The rows lie along a hidden order. The number after each row says roughly how far along it the row is, from 0 to 10. A new part has a new order.
[-16   3   3   0 -26  -6 -11  28  -2   1 -29   7   5  -6  36  43 -13  11
 -16  -1  -9   3 -12   3 -11   1  -2   3  -6 -15  -1   0 -12  10  -4  -5
  -1  -4 -11   3   6 -10   1   3  -9  -7  -3   2  -4 -26  -3  -1   2   0] : 5
[  0 -14   2  -1 -63  12 -19  19   4  -6   1  -3  -4 -17  33  49   6   0
 -25   2  -9  11  -1   5 -44 -22  -2  -1   7 -15   0 -10 -20   1  -6 -11
  11   8  17   1  14  -4 -11   3  -5  -8  -3   1   1  -9  10  -7  -1   6] : 1
[  5 -13   5   0  25  -4  -4  -8   1   0 -25 -18   0  19  26  40   3   0
  -4  -4  -6   8 -10   3  -8  15  -5   0  -4   1  15  -3  -8  -1   3  -7
   0  -8 -21  -2   3   3  17  -4  -3   5  -1  -7   0 -27  15  -2  -1   1] : 0
[  8  -2   0  -4  -9   4   9  12  -9  -5  -7 -23   2  -1  -5   9   2  -6
 -10  10 -30   2   3   5  -5  10  -6  -1   0   1   8  -3  34   3  -1 -10
 -27  -4   0   0  13 -12   0   9 -28   1 -16   7   8 -17   5  -5   2   1] : 1
[  3  -1   6   3 -15 -27   0 -17  -1  -2 -26 -13  -1 -21  -4  20   8  -5
  -1  -4  21  -3 -12  -5 -33  17   1   1   7   2  10  -2  35  12  -6  -1
  20  -4  10  -2   2  11   0  -4 -13   5  -5   5   0  18  -4  -5   0   1] : 1
[-14   2  -2  -3  -7   8   7  -6  -7   4  -7  19   9  -2 -10  12  -4  11
  -5   4   6   9  -5  -5  33  -5   1  -1   7  -2   4   1 -22 -11   7   5
   9   1  -1   6  -2  -1  -7  -6  21   7  -4 -31   3  17   3   2   1  -2] : 3
[  0   0  -3  -2 -21   1   6  11  -8   5  -1   0 -10 -12  29   5  -2   1
  -3  -2  47  -1  -1 -13   1 -18 -10   3  -2   2  37  -2  21   0  -2 -18
  -1   0 -10  -7  11  -2  19  -7  -4  -4  -1  15  -3 -18   2   1  -1   5] : 3
[ -7   4   6   3  25 -10 -17  20   5  -3 -27 -17  -1 -26   8  41   0  -4
  -3 -11  13  12   6  -9  -8  -1  -4  -1  -1   9  23   2  -1   9   1  -2
   1  -7  17  -1 -10   2  -3   5  20   3 -15   7   0 -20   6  -1  -3   2] : 7
[ 11   6   5   7 -19  -9  -7   2   3 -12   8 -24  -3 -17  22  11   7 -10
  -8  -9  19  11   8   5 -32 -20  -3   5   6  16  57   2   4 -11   5   1
  11   8 -12   7   8  -4 -16   2  24   5   0   2  -5  11  -5  -7  -3   8] : 3
[  8 -12   8  -3 -52 -15  -7   5  -2  -7  -1   4   1  21  15  35   5   7
  -6  -2 -20   8  -2  -6  18 -16  -2   0   6  14  47   1 -56  -3  -5  -4
   0   7 -15  -5   2 -10   1   3   6   3  -2   0   3 -33  10  -5  -1   4] : 5
[  1   7 -12  -2  24  -8 -13  25 -11 -16  -9 -18  -2 -21  17  18   4  -6
 -15  -3 -39   1  35   4 -39 -20 -14  -1  -1  10  -9  -4   2   5  -1  -7
   3  -8  17   1   8 -40  -2   9  -8   3  -1  11   0   8   9   0  -1  -1] : 1
[  3  -2   0  -2   1  -9 -19  -9   0  -3  12  11   2 -32  18  29   1   4
 -35 -12  -2 -11  24  -2  22  -4   6   1   4   1  22  -2  -4  -8  -3   9
  11   4  13   0  14   9 -16   1   2  -6   2   0   0   7  16   0  -1   2] : 6
[ 13   4   4   0 -13 -12  12  23   0  -6 -23 -20  -1 -24  31 -43  -1  12
   8   9  -6   5  27  11  18  -5  -1   0  -1   2 -21   2  -2   3   1 -18
 -17  -1  15   2  -1   6  -1   5 -10   5   9  -8   1 -11   9  -5   1   2] : 3
[ -3   7   1  -2  27  22 -22  11   6   1   2 -17   0 -32   5  -8  -3  10
  -9  -8  -5   0  32  -1  -8  -2  -6   4   6  -1  11  -1  12  12   0  -3
   1  -8   0  -4   3  25  -1   0 -27   5 -12   0   8 -25  -9   0  -1   4] : 7
[  1 -12   1  -3  25  25 -20  -8   0  -1  -1  -1  -1  -2   1 -27  -2   0
 -32   1  -2  -7  17  -9  -7  15   6   1   5  -7  14  -7   8   6  -8  -7
 -15  -6  10  -8  -8   2  -2  -7  -6  -5  -1   2  -2  23  -1   3   3  -8] : 10
[  3  -1   2   7 -54   1  -1   6   6  -2  10  -3   1  -2   8   8   2   4
   9  -4 -37  -9 -12  -5 -15   1  -3  -7   0  12 -19   2  -7   4   1   9
  -4  -6   8  -6   2  -3   0   6  -8   5  -7  13   4  -3   3  -2  -2   1] : 2
[  1   0  -2   6 -16 -13   5   1   0  -2  -2  -7   0   1   7  26  -9  -2
  -7 -13  42   1  -9  -4  20  16   0   0   7 -18   3  -3   4   2   0   1
  21  -2  -7  -5  -7   1 -16  -6  24   0  -2 -30   2   2   0   4   0   3] : 4
[  3  -2   5  -3 -11 -14 -12  13  -1  -1   2  -9  -6  -3  41  36   6   0
   1  -1 -16   1  13   2 -16  10  -3   0  -1   4  25   0  -8   5   5  -3
  13  -3 -13  -9   9   2  -6  13 -26  -2   0 -10  -6   6  19  -9  -2  -1] : 4
[  6   6  -4   0  20  -6  -2   6 -10   1 -18 -26   3  -5  32  37  -1  10
  -5   9  -8   3  -9  -6  -9 -24  -2  -5  -7  14  13  -2  -5   0  -1   8
 -25   3  -8   4   5 -12  -3   1 -27   4   1  17   5   1   9   1  -1   3] : 4
[ -6   4   2   4  25  18 -12 -14  -2   3  -7  -9  -9 -16  14  17  10  12
 -20 -11 -10   1   5   5  -6  -3   5   1  -6   2  45  -3 -19 -10   6  -9
   0 -10  11  -3   4 -11  -1  -3   2  -3  -7   1  -3  -8  11  -3  -1   3] : 9
[ 11 -10  -1  -3  -4  16  -8  -2 -11  -3  13 -19  -1 -25   4  10   5   0
 -15   3 -18   2  29  12 -11  16   2   2  -7 -16  25  -1  -6  -2  -4  -3
  -3 -23   8  -4   5  -7  -1   9 -29  -1   8  -1   8 -11  24  -3  -5  -2] : 3
[  0   7  -1   7  -1   1  13   2 -11  -2   5   0   4   3  -2   4   1  -5
   7   9   3  -6   8   1   0 -15   0   0  -4   0  29  -2 -41 -10   0 -19
  28   0 -22  -5  13   0  -2  -7   0  -1   6   2   4   9  -1   0   0  -1] : 2
[  2   0   3   0 -18  -7   8   7  -3 -13 -10  -4  -7 -11  25  44  -5  -2
  -7 -13  -5   1  37  13  -3 -23 -17   3  -1   4  17   0  -1  11  -6 -12
  29  -2 -22  -3   3  20  11  12 -24  -7   8   5   3 -32   8  -4   2  10] : 0
[ 13 -11  -2   1  -2   4  -7   1   0  -2 -22  13 -14  -6  19  13   2   9
  -1   4 -44   3  24   5 -28 -18   3   4   0 -15 -16  -2  31   5   0 -19
  32   0   2   0   2 -53  -6  -1 -27  -6 -16  -1  -1   0   6   1   0  -1] : 5
[ 12   5   1  -2 -30  -3  -8   2   4   0  -4 -12   0  19   6  12 -18   0
   6   9  41  -4   4   2  20 -19   0  -1   0   0 -16   0   3  12  -5   0
   1   3 -13   7   2  27  17   8 -27  -2   0   0   1  -4   1  -1   3   2] : 3
[  7 -11   1  -1 -12  -5   2 -15   4 -14 -19  14  -1 -20   1 -48   9   5
   1  -4  -6  -7  12   3 -35  -3   2  -1   0   8  37  -3 -11   0  -8  -1
   0   0   0 -12 -12  13  -1   2  18   4   0   0  -9  19   6   4  -3  -1] : 2
[  1   4  -3   1  38  24   9  -8   9   5  29  -6   3   6 -21 -26  -7 -10
   7 -14  13  -7  10  -7  14   5  -6  -1  -6  -4 -19  -4   3   0   1  13
   2   2  -5  -4   3  34   0 -10  -8  -4  -9  16   0   7  -2   7   2 -10] : 5
[ 11 -10   1   7 -55 -13 -15   4  -2  -9  -7   6  -2   0  26  13   2  -4
  -4   2  -8  -1  12  -1  11 -22   2  -3  -6  13  24  -2   3   1  -6  -3
 -13   9  10   0  -2 -10  -6  -5  22  -3  11   1  -6  -6  20  -3  -2   1] : 0

Part 2:
[  7   2  -3  23  -3   1  -1 -17   1   5  -3   5   0   6  10   1  -2  -7
   6  -8  -1  -3   6   3   9  -5   0 -13] : 5
[  4   1 -15  -1   6  -7  -2   7   1  -8  -5  -4  14 -11   0 -14 -11   0
   6  10  -3  -9  -5   9   1  -7  -5   3] : 2
[ 20  18 -14  -3  -4  10  -2  -2   0   1  -4  10  20  -2   1  -6 -14  14
  -5   6  -9  -1  -8   0   8  -7  -4 -21] : 3
[ 20  15  -4   3  -3  -3  -1 -40  -4   1  -2   9  -4   6 -17  10 -17   2
   7  -2  -5  -5   6  -4 -15   6  -2  -4] : 3
[  6   9   3  -9  -9  -8   1 -20  -5  -7   4   7 -12  -2   9   5 -22  -8
  -7  15   1  -6  -1   3 -10  -1   5 -37] : 8
[ 25  13 -13 -13   8   0   3  19  -2  -1   1  -2  15   0 -10  10 -12  -3
   1 -13  10  -4  -1   2 -12 -10   3   5] : 5
[ -6  14 -22   4  -2  -7  -4  -9   1   2  -3  -4   3   3  -1  19 -16 -12
  -3  29 -10   0  -1   2  -9 -13  19 -14] : 2
[ 14   8   6 -11   4   6  -2   5  -5  -9 -13  -6  -2  -4   8   8 -25   2
   2   0 -11   3  -6   1  11  -6 -10 -10] : 5
[ 23  14 -13 -10  -3   1   0  10   0   4  -1  -1   1  -4   3   1  -4   2
   7  -8 -11   1  -2   6  -9 -24  -7 -15] : 6
[  5  19 -19   0   1  10   2  12  -8  -6   1   5   0   9 -12   2 -18  -3
  -9   0  -2   2  -2   1  -1  -6  12 -12] : 3
[ 10  -8  12  -3   8  -3   0  -6  -2   6   1   0 -12  -3   7   5 -19  12
   4 -14   3  -4   1  -7  -5  -5  16 -10] : 9
[ -3  35 -15  -9  -7  -3  -2  10  -2   2   0   0  -4  11 -16   3 -15  -2
   2  13  -3  -2   1  -4   5 -13  -3 -16] : 4
[ 25   7 -10   1  -3   4  -2   4  -5  -2 -11  -1  -4   5  -5  25 -15  -4
   5  15   9   2   4  -5  -8   4  11  -5] : 3
[  2   2 -15   2  -5   5   1 -33   4   8  -3  -4  -6  -7   5   9  -9   2
  -3  -6   9 -10  -7  -6 -19   3  -3 -12] : 7
[-17  17  -7  -2  -3   6   1 -23  -9  -4  -4  -3   2  10   3   8 -18 -14
   3  14  -9 -13   2  -7  -2 -18   3   3] : 1
[ 23  -4  14   2   1  12   0  13   2 -20   3   0  -4 -10  -2  17  -6  10
   6   2  -2  -8  -6  -4 -20  -2   9 -25] : 7
[  2  23  -2  -7 -13  -1   2  21  -2  13  -2  -3  -4   8   3   5   3   1
  -3  -6  11 -11  -4  -5   3  -9   1  -6] : 3
[ 28  19  -9  -2  -1  -3  -3  -2  -5   7   4  -1  13   1  -5  18 -12   3
  -9  -3  -1  -2   2  -1  -1  -5  -3 -18] : 3
[ 10  17 -13  -7   0  -8   3 -14   3 -14   3   6  -5   1   2  15  -4  -4
 -10   0   0   1  -5  -6 -22  -9   3  -6] : 8
[ 30  27  -9 -13  -1  -5   0   9  -3  -4   8  -6   4  -2  -1  10 -26 -19
   0   5 -14  -6 -11  -1  -7  -2 -11   1] : 6
[ 17  17   2  -2  -4   1   2  -2 -15 -23   1   3  14 -10  -7  13  -5  -6
  -4  13  13   5  -4  -5 -10 -14 -15  24] : 7
[ -1  12   0 -11  -4   0   0 -14   7   2   0   0  -2  -3   6  -4  15   3
   5   2  -8   4   3  -4  15  -8  11  12] : 1
[ -3   9 -10  -9  -8   1  -2 -17 -12   5  -3   0   2  -7   5   8  -1 -11
  -2   6  -9  -3   2   2  -3  -8  -7   0] : 0
[  6  -3  10  18  -5   1  -2   0   1 -13   9   0  -7   2   0  -7  16  -1
   1  -6   5   2   1   2  17  14  -3  -3] : 10
[ 45   5  -2   0 -13  -1   1  -1  -8  -5  10  -9  -8  -9   0   0 -23   2
  -2   5   6   5   4   0 -16 -15   0  -2] : 7
[ 29  14  -9   0   5  -4  -6  18  -1  -7   3  -1 -22   1  -5   3 -16 -14
   2   5   0  -5  -5  -7  -2  -4   6  -8] : 4
[ -3   4  -1  -4   1  -1   0 -36   5  -3   8   3 -22 -12   0  -2  -4   7
   2  -4   5  -3  -5   2  -5  -4  13  -1] : 8
[ 23  -8 -10 -10  -3  -4   3 -19  -2  -6  -2   7 -10  -4   1  -3   3   4
  -2  11   4   0   6  -7   6  -8 -10  21] : 2
[ 38  35  -5   1 -17   0   0 -24 -13   5   7   2  -4  -8   3  22 -19  -6
   5  22 -11   2  -8  -7   4 -23  -5  -3] : 4
[ 18  -4  17   1   4  -3  -1  17   0  -8  -2   4  -9   3 -13  11 -17   7
  12 -15 -12   5  -2  -1  12   1  -9  -9] : 7
[ 14 -11  -7   0  -7  -1   0  -7 -10  -1  -3  -1 -14  -9  -3  12 -12  -7
   6  -1  -4  -1  -3  -5  -3  -6   4   4] : 5
[ 12  15  -4  -3  -7   8   3 -13  -3  -4   5   3  -7  -6  -4   3 -13  -6
   0  -8   6   6   0  -2 -11   9  -1 -30] : 2
[ -1   7   6 -13  -6   9  -1  11   0   0   2 -12  -1  11  -2   0 -17   1
  -2   2  12 -11  -5  -7  -2  -6  -1   4] : 9
[ 15 -17   5  10 -15 -11   1 -12  -3   0   3   4   2  -8  -7 -20  -7  -3
   2   2   0  -4  -9  -3   2  -1 -12 -27] : 6
[ 15   4  -3  -3  -6  -3   1  10  -4   4  -9  -4  -4  -6 -10  10  -7   3
  -8   4  -4   3  -2   7  -7 -10 -13   2] : 4
[ 12  22 -11   6   4  -3  -4 -13  -6   5  -2   0  -1   9  12   4 -14   5
   7   4   3 -11  -3  -4  -8 -12   7 -22] : 5
[ 29   1   9  11  -4  -3  -3  -1 -11 -10   2  -2 -17   1  -6  17 -13   1
  -4  -2  19  -7  -8   0 -21  -6   5  12] : 10
[ 20  59 -11  -3  -8   1   0 -17  -1   5 -17   3  15   6   8  14 -22  14
  17  -6   3  -6   0  -1  -7 -11 -13  10] : 2
[ 16  11  -3  -1   8   4  -3  10   1  -1  -8   2  -4   7 -12   1  -7   8
  -9   3  -9   3  -2   3  -7   3  -5  -1] : 1
[ 22   2  -2  -5   2   3  -1 -10  -3  -4   0  -2  -5   4   2   7 -13 -13
  -4  16  -7  -5   2  -5  -5 -24  -5  25] : 7
[ 10  20 -18   1 -16  -8  -4  -6  -7   3   8   0   9   5  -7   5   0  -7
  -2 -19  -9  10   2  -3  -2  -6  -6   1] : 6
[ 38  16 -12  -6  10   3   0  -6  -1   6   7  -8   5   0   8  11 -22  -8
   2  13   3  -7  -9  -3   2  -6  -9   7] : 0
[ 63  39 -35  -1  -6  -7  -2   1 -11  -3  -2  -5  -4   8  12  32 -29  -5
  -1  13 -16  -4 -13 -11 -15 -18 -13 -22] : 5
[  7  -3   4  -1   9   7  -1  38   9   6   0  -1  -1  -5   6 -10   5   5
   5   4   2   4  -2   6 -10   3  -5   5] : 5
[ 16  14 -13  -2   3  -3   2 -24 -10  -2  -2   3   0 -10   1  12  -7   5
 -16  10  -8  -9 -11  -9 -10 -24  -1 -21] : 1
[ 14   7   9  15   3   8  -8   1  -7 -10  -5  -1 -24  10   2   0 -23  -7
  -8  17  10  -6  -2  -5  -8 -20   3  -9] : 8
[-23  -3  -6   2  -9  -2   3 -14  -1   1  -6  -1  -1   4   4   8   2   6
   0   7  12  -1   2   1  -1  -1   8  19] : 1
[ 23   7 -13  -2  -3  -1   1 -19   2 -14  -2  -9   9   2 -16  23 -16  -5
   4   1 -12   1  -3  -8  -4  -2   2   3] : 5
[ 15   7  -3 -11   4  -4  -1  -8  -3   1  -7  -4   2  -1  -1  11 -15  -4
   3  -1  14  10 -10  -5  -3 -10   2 -26] : 3
[ 47 -13   4  -3 -10  -9   2   7  -8   2  -2  -2  -8  -2  -4  -1  -9  -9
  -8  15  -7  -2  -4  -4  -4 -11  -6 -37] : 10
[-12 -17   0   5  -2   6   4 -17  -3  -6  -1   2   3  -4   8  -4   4  -4
   2 -17   7   2   4   2 -11  -5   8 -17] : 8
[-18 -11   1 -13  -6  -7   2 -30   2   3   5  10   6   3  15  -2  -3   0
   1  -1 -16   9   1   1   1   9  10   6] : 7
[ 18  -6 -10   7  -4   9  -1  17  -1  -2   0   4   1 -15  -3  11 -11  -3
   3   9  -3 -10  -6   3 -16 -15   7 -40] : 7
[ 46  41 -29  -9  -8   2  -1  10  -8   6   2   6   0   1   4  20 -48  -6
   1  24   3   1 -20  -5 -37 -30 -13 -36] : 3
[ 18   3   9   5  -5   5  -4   9  -9 -11 -13 -11  -3  11 -14  10  -4   4
   3   6   0   4 -13  -3 -18 -15   4 -14] : 9
[ 36  13 -20  -3  -9   1   2   5  -7  10  -2  -2   6   4   7   7 -34 -12
   4  18  -3  -7  -9  -5  -5 -12   3 -11] : 2
[  2   9  -4   6   7  -4   1  -3   2   6  -4  -2   2 -15   3   8  -8   5
  -4   5  -3   1 -11  -4   1   0   9  12] : 0
[ 14  10  -7  -6  -3   4   4 -27   1  -2  -6   0 -11  11   4  -3  -4  -4
  17  15   5 -11 -12  -4 -11  -6   1 -21] : 7
[  0  -7 -17   3 -12  -1  -2  -8   0   3  -8  -6   1  -3  -5  -2   3  -2
   0   6   3   3   0   3  -6 -11 -19  11] : 4
[  7  14   4   0  -4  -9   3  -3  -3   5  -6  -7  -3   1   4  -4 -10  -2
   3  14  -6   5  -9  -3  -5  -7 -15  -5] : 6
[ 23   9  11  -2   2   0  -4 -14  -6  -5  -2  -4  12   9   3   7 -12  -7
 -11  13  14 -15 -12  -6   0 -12   6  -9] : 9
[ 21 -38  -8  -4   7   1  -1   0   3  -1   0  -1  11   8   6  12   8   5
  -6  10   2  -4  -2  -5   4   5  -5   0] : 4
[ -6 -17  -1   1  -2  -2   1  -6   1   0  10   2 -10   8 -13   1  -8  -6
   2   0 -15   7  -6  -2   8  -2  -8   5] : 2
[ 14  29  -7   0   9  -2   2 -15   0   7  -1   1   1  -5   7  14 -11 -11
  -5  -1   0  -2   2  -4  -9  -6  13 -22] : 6
